Below is a small trained network, with its code and all its weights. Each question gives an input and a class and asks what happens when units are switched off, that is, made to give their printed mean instead of their output.

import numpy as np


def w(rows, s, z=0):
    codes = np.array(rows[::2]) - 128.0
    scale = np.full(codes.shape[1], s)
    scale[-1] = z or s
    return codes * scale


def f(y):
    return y / 2 * (1 + np.tanh(0.7978845608 * (y + 0.044715 * y**3)))


def log_softmax(a):
    a = a - a.max(-1, keepdims=True)
    return a - np.log(np.exp(a).sum(-1, keepdims=True))


def net(x, mask):
    res = np.array(x, float).reshape(1, 7) / 4 @ E
    y = f(res @ A[0][:, :-1].T + A[0][:, -1])
    res = res + np.where(mask, y, B[0][:, -1]) @ B[0][:, :-1]
    return log_softmax(res[-1] @ U[:, :-1].T + U[:, -1])


A, B = {}, {}
E = w([
[110,134,37,116,99,207,41,130],'x0',
[113,114,78,155,63,100,162,49],'x1',
[158,134,198,86,166,78,181,75],'x2',
[138,80,195,99,72,112,194,100],'x3',
[41,131,166,164,110,143,162,132],'x4',
[136,80,123,228,118,141,125,183],'x5',
[135,254,101,95,105,100,140,164],'x6',
],0.0099)
A[0] = w([
[205,191,109,115,128,184,165,181,190],'n1',
[179,85,204,189,41,133,166,178,128],'n2',
[113,132,96,54,101,96,105,143,185],'n3',
[212,77,185,86,221,59,27,169,192],'n4',
[55,154,163,128,86,215,151,206,186],'n5',
[28,126,232,157,113,129,187,188,100],'n6',
[152,155,133,55,61,117,152,142,116],'n7',
[5,76,60,111,184,155,77,106,174],'n8',
[215,149,130,113,201,89,118,163,203],'n9',
[200,105,118,96,216,93,135,169,108],'n10',
[162,135,111,1,146,164,106,212,194],'n11',
[195,130,17,152,75,102,90,134,149],'n12',
[179,82,78,193,80,199,93,156,217],'n13',
[102,131,249,78,214,124,218,150,252],'n14',
[23,86,178,162,167,243,86,108,98],'n15',
[110,20,147,141,76,150,226,73,216],'n16',
[91,17,64,172,114,203,66,160,242],'n17',
[223,122,145,149,212,151,143,135,209],'n18',
[55,193,176,56,130,69,117,108,154],'n19',
[78,135,121,53,186,176,97,169,253],'n20',
[163,168,90,95,69,52,185,53,181],'n21',
],0.0085,0.0034)
B[0] = w([
[169,108,83,97,114,173,130,144,169],'n1',
[103,161,190,81,187,72,103,168,185],'n2',
[139,181,142,180,120,121,119,165,158],'n3',
[183,26,90,71,55,204,254,160,213],'n4',
[202,77,123,94,43,129,143,149,182],'n5',
[171,110,164,124,149,78,206,196,193],'n6',
[98,174,99,157,115,143,88,99,159],'n7',
[190,165,106,166,115,127,132,106,200],'n8',
[147,112,128,53,143,208,164,151,189],'n9',
[169,117,125,68,177,156,175,164,175],'n10',
[183,123,89,154,32,146,157,124,191],'n11',
[88,78,162,129,184,35,165,174,197],'n12',
[123,120,223,188,93,15,172,170,218],'n13',
[231,136,176,129,94,148,180,181,247],'n14',
[200,139,86,137,82,173,98,72,189],'n15',
[133,93,171,116,111,61,104,100,217],'n16',
[156,140,130,227,52,95,100,128,249],'n17',
[189,118,125,67,118,145,175,107,183],'n18',
[110,128,142,211,110,192,124,167,189],'n19',
[152,96,43,132,45,205,118,104,190],'n20',
[49,212,164,103,151,122,113,105,196],'n21',
],0.009,0.013)
U = w([
[160,60,225,192,125,50,191,228,141],'0',
[254,61,109,8,131,174,202,150,220],'1',
[78,73,164,65,192,29,97,1,3],'2',
[168,136,109,176,90,170,69,43,152],'3',
[138,116,90,85,182,149,176,227,75],'4',
[90,192,148,77,193,110,147,134,135],'5',
],0.0076,0.0033)

Each question gives the input, the list of numbers given to net, and the class t.
The units are the neurons (one row each of A and B). Each row of codes is followed by its name. A weight is (code - 128) times the scale printed after its matrix; where a second scale follows, it is the last column's (A, B and U).
mask holds one flag per neuron, in row order. A switched-off neuron (its flag False) gives its mean, the last column of its row in B, instead of its output. The means were averaged over made-up inputs and are rounded, as every weight is.
A unit's drop is (log p(t) with every unit on - log p(t) with that unit switched off) / (log p(t) with every unit on - log p(t) with every unit switched off).
The circuit of an input: a set's keep is (log p(t) with only the set's units on - log p(t) with every unit switched off) / (log p(t) with every unit on - log p(t) with every unit switched off). Starting from the 12 units with the biggest drops (on a tie, the unit counted first), units are removed one at a time, each time the one whose removal leaves the highest keep (on an exact tie, the one counted first), for as long as the keep stays at least 0.8.
circuit, biggest first: the units of the circuit, biggest drop first
unit that matters most: the unit with the biggest drop
k most important neurons: the k neurons with the biggest drops, biggest first
drop when u is switched off: that unit's drop, to one decimal
input [-4,3,8,-5,2,-2,-5], class 1: circuit, biggest first : (n13)
input [3,1,-4,0,-4,-2,0], class 0: circuit, biggest first : (n12, n13)
input [8,5,-8,-4,-1,-1,1], class 0: 2 most important neurons : (n12, n13)
input [8,7,7,-6,-2,-3,1], class 2: circuit, biggest first : (n12, n14, n4)
input [-5,-3,4,-2,4,-1,6], class 1: 2 most important neurons : (n13, n17)
input [5,2,4,-1,-6,3,0], class 0: 4 most important neurons : (n12, n13, n15, n20)
input [-8,-4,2,6,-1,1,-8], class 1: 2 most important neurons : (n4, n13)
input [4,5,-3,5,-1,2,7], class 0: 2 most important neurons : (n12, n13)
input [0,1,2,5,-5,0,5], class 5: 2 most important neurons : (n21, n4)
input [7,4,0,0,1,-2,-8], class 3: drop when n15 is switched off : 0.3
input [-1,-8,3,5,6,-4,4], class 1: drop when n3 is switched off : 0.0
input [-3,-7,-7,7,6,-4,-1], class 1: drop when n20 is switched off : 0.3
input [5,-4,-4,6,-1,-3,0], class 3: drop when n4 is switched off : 0.1
input [3,5,0,-8,-7,1,6], class 0: unit that matters most : n12
